Below is a small trained network, with its code and all its weights. Each question gives an input and a class and asks what happens when units are switched off, that is, made to give their printed mean instead of their output.

import numpy as np


def w(rows, s, z=0):
    codes = np.array(rows[::2]) - 128.0
    scale = np.full(codes.shape[1], s)
    scale[-1] = z or s
    return codes * scale


def f(y):
    return np.maximum(y, 0)


def log_softmax(a):
    a = a - a.max(-1, keepdims=True)
    return a - np.log(np.exp(a).sum(-1, keepdims=True))


def net(x, mask):
    res = np.array(x, float).reshape(1, 5) / 4 @ E
    y = f(res @ A[0][:, :-1].T + A[0][:, -1])
    res = res + np.where(mask, y, B[0][:, -1]) @ B[0][:, :-1]
    return log_softmax(res[-1] @ U[:, :-1].T + U[:, -1])


A, B = {}, {}
E = w([
[117,166,161,141,108,141,11,242,95,116,152],'x0',
[128,129,134,121,129,115,133,126,121,126,134],'x1',
[193,145,90,177,144,13,108,156,140,174,68],'x2',
[122,104,182,162,252,162,124,125,70,144,82],'x3',
[131,131,111,132,132,143,125,131,130,120,124],'x4',
],0.016)
A[0] = w([
[62,100,217,137,197,233,127,133,74,133,157,91],'neuron 0',
[109,166,161,128,132,163,64,209,95,117,156,77],'neuron 1',
[123,104,162,105,163,149,207,63,144,119,88,212],'neuron 2',
[107,153,89,88,54,156,143,111,168,112,198,158],'neuron 3',
[116,151,52,141,126,88,159,90,160,160,110,141],'neuron 4',
[95,144,138,116,142,145,110,133,156,136,107,37],'neuron 5',
[172,153,163,155,165,109,141,91,122,137,132,133],'neuron 6',
[29,135,119,56,18,172,141,112,190,76,213,246],'neuron 7',
[140,171,116,120,111,116,117,163,167,173,133,39],'neuron 8',
[189,108,68,106,112,59,208,58,191,142,102,184],'neuron 9',
[63,86,162,116,209,178,145,132,87,133,151,111],'neuron 10',
[82,167,170,147,117,106,122,239,131,104,138,139],'neuron 11',
[201,157,54,147,48,60,131,166,166,168,118,97],'neuron 12',
[154,138,64,141,87,29,83,125,207,125,140,119],'neuron 13',
[89,129,127,124,147,131,82,122,120,119,163,46],'neuron 14',
[157,154,117,142,134,165,120,79,127,134,141,64],'neuron 15',
[127,101,157,113,164,171,110,98,102,107,131,72],'neuron 16',
[166,126,82,116,94,89,151,142,199,132,124,120],'neuron 17',
[189,135,127,168,234,88,120,146,81,162,56,4],'neuron 18',
[92,78,125,118,190,172,169,45,116,124,91,155],'neuron 19',
[157,175,141,152,47,64,66,215,124,99,139,92],'neuron 20',
[117,134,173,113,135,145,119,167,111,101,83,29],'neuron 21',
[133,116,104,212,235,51,126,169,106,160,61,2],'neuron 22',
[126,156,120,116,123,138,140,123,114,115,111,50],'neuron 23',
[107,180,187,124,140,153,30,245,81,88,167,105],'neuron 24',
[152,122,105,110,80,144,142,127,105,84,190,145],'neuron 25',
[144,104,105,121,142,123,184,64,178,152,117,235],'neuron 26',
[118,166,115,112,112,117,73,211,152,107,147,101],'neuron 27',
],0.011,0.0073)
B[0] = w([
[154,95,175,173,186,109,148,200,47,58,122,204],'neuron 0',
[177,113,128,160,125,113,122,214,79,125,152,185],'neuron 1',
[102,133,138,84,131,163,159,51,175,84,92,198],'neuron 2',
[130,67,73,145,95,150,123,133,175,210,139,201],'neuron 3',
[177,105,90,138,155,35,158,159,117,72,135,171],'neuron 4',
[114,112,135,127,128,116,114,149,129,118,145,131],'neuron 5',
[122,72,140,126,102,128,115,105,141,101,148,154],'neuron 6',
[144,41,117,118,101,110,109,97,189,225,254,251],'neuron 7',
[98,163,161,136,105,147,136,133,123,132,103,147],'neuron 8',
[162,103,107,167,176,10,221,166,129,76,142,212],'neuron 9',
[102,194,142,115,160,122,155,109,98,71,75,182],'neuron 10',
[115,155,143,139,99,151,78,161,123,149,104,180],'neuron 11',
[118,224,175,130,199,136,148,158,77,76,51,197],'neuron 12',
[124,182,133,113,177,127,163,155,91,80,52,191],'neuron 13',
[148,103,117,117,136,153,163,161,90,123,154,140],'neuron 14',
[122,112,118,137,125,125,120,112,129,98,137,135],'neuron 15',
[113,195,163,115,121,107,131,141,148,90,91,156],'neuron 16',
[148,135,88,156,127,62,188,166,105,109,78,171],'neuron 17',
[143,40,86,116,61,144,130,117,173,233,218,192],'neuron 18',
[54,134,140,67,176,134,176,75,147,86,65,196],'neuron 19',
[89,192,148,93,125,188,61,120,81,173,70,200],'neuron 20',
[144,99,135,146,120,120,140,167,135,114,155,143],'neuron 21',
[132,86,95,119,77,136,82,111,214,242,216,196],'neuron 22',
[147,96,122,115,121,147,137,137,134,136,126,128],'neuron 23',
[173,105,123,162,102,128,122,240,74,112,154,218],'neuron 24',
[120,94,100,120,126,124,109,110,144,195,158,170],'neuron 25',
[122,69,105,140,168,59,218,139,148,79,162,194],'neuron 26',
[81,175,157,109,100,178,68,146,121,153,84,178],'neuron 27',
],0.0097,0.03)
U = w([
[127,60,67,124,142,98,152,1,219,165,196,252],'0',
[146,114,125,159,181,89,147,196,89,20,145,119],'1',
[136,92,113,137,91,168,65,144,139,218,205,84],'2',
[123,251,120,129,137,150,86,115,111,132,72,17],'3',
[75,116,192,104,196,179,151,8,118,12,132,119],'4',
],0.0085,0.003)

Each question gives the input, the list of numbers given to net, and the class t.
The units are the neurons (one row each of A and B). Each row of codes is followed by its name. A weight is (code - 128) times the scale printed after its matrix; where a second scale follows, it is the last column's (A, B and U).
mask holds one flag per neuron, in row order. A switched-off neuron (its flag False) gives its mean, the last column of its row in B, instead of its output. The means were averaged over made-up inputs and are rounded, as every weight is.
A unit's drop is (log p(t) with every unit on - log p(t) with that unit switched off) / (log p(t) with every unit on - log p(t) with every unit switched off).
The circuit of an input: a set's keep is (log p(t) with only the set's units on - log p(t) with every unit switched off) / (log p(t) with every unit on - log p(t) with every unit switched off). Starting from the 12 units with the biggest drops (on a tie, the unit counted first), units are removed one at a time, each time the one whose removal leaves the highest keep (on an exact tie, the one counted first), for as long as the keep stays at least 0.8.
circuit, biggest first: the units of the circuit, biggest drop first
unit that matters most: the unit with the biggest drop
k most important neurons: the k neurons with the biggest drops, biggest first
drop when u is switched off: that unit's drop, to one decimal
input [-3,7,1,7,1], class 0: circuit, biggest first -> neuron 18
input [8,-5,7,1,1], class 2: 3 most important neurons -> neuron 22; neuron 18; neuron 24
input [-3,-6,1,-3,3], class 1: 2 most important neurons -> neuron 22; neuron 18
input [-4,-6,2,7,1], class 0: 2 most important neurons -> neuron 18; neuron 22
input [-3,7,1,-6,7], class 1: 3 most important neurons -> neuron 12; neuron 22; neuron 13
input [-2,-7,-7,1,-5], class 4: 2 most important neurons -> neuron 0; neuron 22
input [-1,-4,0,-1,4], class 0: 3 most important neurons -> neuron 0; neuron 24; neuron 12
input [-2,0,0,3,6], class 4: 2 most important neurons -> neuron 7; neuron 3
input [1,-5,-6,-1,-4], class 2: 2 most important neurons -> neuron 9; neuron 26
input [-1,1,-4,0,-4], class 0: 3 most important neurons -> neuron 12; neuron 7; neuron 13
input [0,-8,-4,0,-7], class 0: 2 most important neurons -> neuron 12; neuron 7
input [4,8,2,0,6], class 3: drop when neuron 7 is switched off -> 0.6
input [0,-7,8,3,5], class 0: drop when neuron 24 is switched off -> 0.2
input [5,-8,2,-7,4], class 3: drop when neuron 11 is switched off -> 0.0
input [1,-1,7,-6,7], class 3: unit that matters most -> neuron 20
